Here is a tiny trained network, its code and every weight. The questions are about switching its units off for an input and a class, where a switched-off unit gives its printed mean instead of its output.

import numpy as np


def w(rows, s, z=0):
    codes = np.array(rows[::2]) - 128.0
    scale = np.full(codes.shape[1], s)
    scale[-1] = z or s
    return codes * scale


def f(y):
    return np.maximum(y, 0)


def log_softmax(a):
    a = a - a.max(-1, keepdims=True)
    return a - np.log(np.exp(a).sum(-1, keepdims=True))


def net(x, mask):
    res = np.array(x, float).reshape(1, 8) / 4 @ E
    y = f(res @ A[0][:, :-1].T + A[0][:, -1])
    res = res + np.where(mask, y, B[0][:, -1]) @ B[0][:, :-1]
    return log_softmax(res[-1] @ U[:, :-1].T + U[:, -1])


A, B = {}, {}
E = w([
[87,46,186,209],'x0',
[251,111,202,147],'x1',
[127,132,131,128],'x2',
[178,16,3,128],'x3',
[130,126,128,125],'x4',
[127,128,129,129],'x5',
[100,33,205,12],'x6',
[127,124,130,128],'x7',
],0.0072)
A[0] = w([
[130,85,127,88,15],'N0',
[172,62,66,134,4],'N1',
[182,146,121,104,116],'N2',
[171,109,144,137,89],'N3',
[151,172,71,212,90],'N4',
[169,114,131,128,254],'N5',
[141,185,107,169,105],'N6',
[111,106,147,171,183],'N7',
[161,81,31,149,143],'N8',
[2,141,82,98,64],'N9',
[194,119,151,125,227],'N10',
[133,85,92,144,62],'N11',
[90,72,183,50,13],'N12',
[141,45,82,151,117],'N13',
[80,70,164,204,103],'N14',
[139,148,113,177,37],'N15',
[149,85,151,164,132],'N16',
[156,212,73,238,23],'N17',
[106,80,95,102,83],'N18',
[133,111,150,22,58],'N19',
[180,103,134,140,165],'N20',
[81,164,130,152,24],'N21',
[57,138,89,122,52],'N22',
[83,101,147,168,98],'N23',
[71,180,194,141,66],'N24',
[162,199,87,56,92],'N25',
[186,144,174,149,167],'N26',
[43,136,93,124,238],'N27',
[200,133,155,124,91],'N28',
[122,118,144,57,57],'N29',
[78,75,164,175,102],'N30',
[141,179,113,25,174],'N31',
[116,174,124,184,136],'N32',
[68,243,248,144,36],'N33',
[102,159,162,119,30],'N34',
],0.013,0.0085)
B[0] = w([
[187,103,139,101,139],'N0',
[211,150,118,57,172],'N1',
[120,201,87,198,166],'N2',
[147,161,158,162,156],'N3',
[115,26,187,95,231],'N4',
[35,163,155,76,247],'N5',
[112,65,139,113,193],'N6',
[90,128,37,128,203],'N7',
[159,197,174,71,242],'N8',
[160,158,206,210,206],'N9',
[26,159,179,159,242],'N10',
[183,169,111,72,153],'N11',
[205,24,189,182,183],'N12',
[153,167,131,63,206],'N13',
[139,118,20,168,203],'N14',
[161,98,141,159,149],'N15',
[124,177,81,199,185],'N16',
[173,2,151,147,242],'N17',
[174,155,170,101,158],'N18',
[167,58,166,170,178],'N19',
[90,159,143,143,199],'N20',
[190,151,143,130,144],'N21',
[172,196,190,199,161],'N22',
[126,149,84,146,166],'N23',
[167,154,113,40,197],'N24',
[133,95,20,175,188],'N25',
[102,167,154,135,218],'N26',
[29,173,216,147,255],'N27',
[117,144,160,203,174],'N28',
[163,70,143,141,155],'N29',
[124,126,23,197,187],'N30',
[73,107,17,203,217],'N31',
[105,86,179,89,204],'N32',
[200,150,84,28,254],'N33',
[247,157,149,64,143],'N34',
],0.0069,0.0093)
U = w([
[181,4,169,152,65],'0',
[207,187,115,68,53],'1',
[70,129,136,124,254],'2',
[76,134,131,132,243],'3',
[110,184,177,191,58],'4',
[139,119,5,190,57],'5',
[74,127,132,113,193],'6',
],0.011,0.0071)

Each question gives the input, the list of numbers given to net, and the class t.
The units are the neurons (one row each of A and B). Each row of codes is followed by its name. A weight is (code - 128) times the scale printed after its matrix; where a second scale follows, it is the last column's (A, B and U).
mask holds one flag per neuron, in row order. A switched-off neuron (its flag False) gives its mean, the last column of its row in B, instead of its output. The means were averaged over made-up inputs and are rounded, as every weight is.
A unit's drop is (log p(t) with every unit on - log p(t) with that unit switched off) / (log p(t) with every unit on - log p(t) with every unit switched off).
The circuit of an input: a set's keep is (log p(t) with only the set's units on - log p(t) with every unit switched off) / (log p(t) with every unit on - log p(t) with every unit switched off). Starting from the 12 units with the biggest drops (on a tie, the unit counted first), units are removed one at a time, each time the one whose removal leaves the highest keep (on an exact tie, the one counted first), for as long as the keep stays at least 0.8.
circuit, biggest first: the units of the circuit, biggest drop first
top k neurons: the k neurons with the biggest drops, biggest first
drop when u is switched off: that unit's drop, to one decimal
input [-3,-5,1,6,4,-5,-4,-5], class 1: top 2 neurons => (N8; N10)
input [6,8,-5,8,0,-7,-7,-4], class 1: top 3 neurons => (N8; N1; N13)
input [-8,-8,4,4,-6,2,-5,-4], class 4: top 4 neurons => (N27; N9; N22; N8)
input [-1,6,7,6,6,0,-8,-6], class 0: circuit, biggest first => (N17)
input [-8,5,7,-3,8,-6,6,-8], class 5: circuit, biggest first => (N31; N25)
input [-4,5,-2,-8,0,3,-7,3], class 1: top 3 neurons => (N33; N24; N12)
input [0,-8,-2,-4,1,-2,5,-6], class 4: circuit, biggest first => (N9; N22)
input [-4,-8,-5,-5,5,-1,-2,-4], class 4: top 2 neurons => (N9; N22)
input [7,-6,-2,-2,6,-1,-1,4], class 5: circuit, biggest first => (N14; N30)
input [6,-2,-6,-6,-2,2,0,-4], class 1: circuit, biggest first => (N33; N24)
input [3,5,-2,6,-3,8,6,6], class 3: top 2 neurons => (N17; N10)
input [-1,-4,-1,-7,1,-5,-3,2], class 1: top 2 neurons => (N33; N24)
input [-7,-6,8,-8,3,3,4,4], class 1: top 3 neurons => (N33; N24; N34)
input [-1,-8,8,-1,-7,4,8,4], class 0: circuit, biggest first => (N12)
input [-4,1,8,1,1,0,8,-2], class 0: top 2 neurons => (N12; N19)
input [8,-5,-4,3,-7,-1,-2,-8], class 5: top 4 neurons => (N14; N30; N10; N7)
input [-8,3,4,5,-6,6,6,5], class 5: top 2 neurons => (N31; N25)
input [0,-4,-1,-7,1,-7,2,3], class 1: top 2 neurons => (N33; N24)
input [8,-2,-7,-5,2,6,7,6], class 5: top 2 neurons => (N30; N14)
input [-2,2,-6,8,2,1,-8,0], class 0: circuit, biggest first => (N4)
input [-6,7,-7,-2,-4,8,8,5], class 0: drop when N31 is switched off => -0.1
input [-2,7,1,-3,0,-2,-8,4], class 0: drop when N30 is switched off => 0.0
input [5,4,1,4,2,-5,2,-1], class 3: drop when N10 is switched off => 0.1
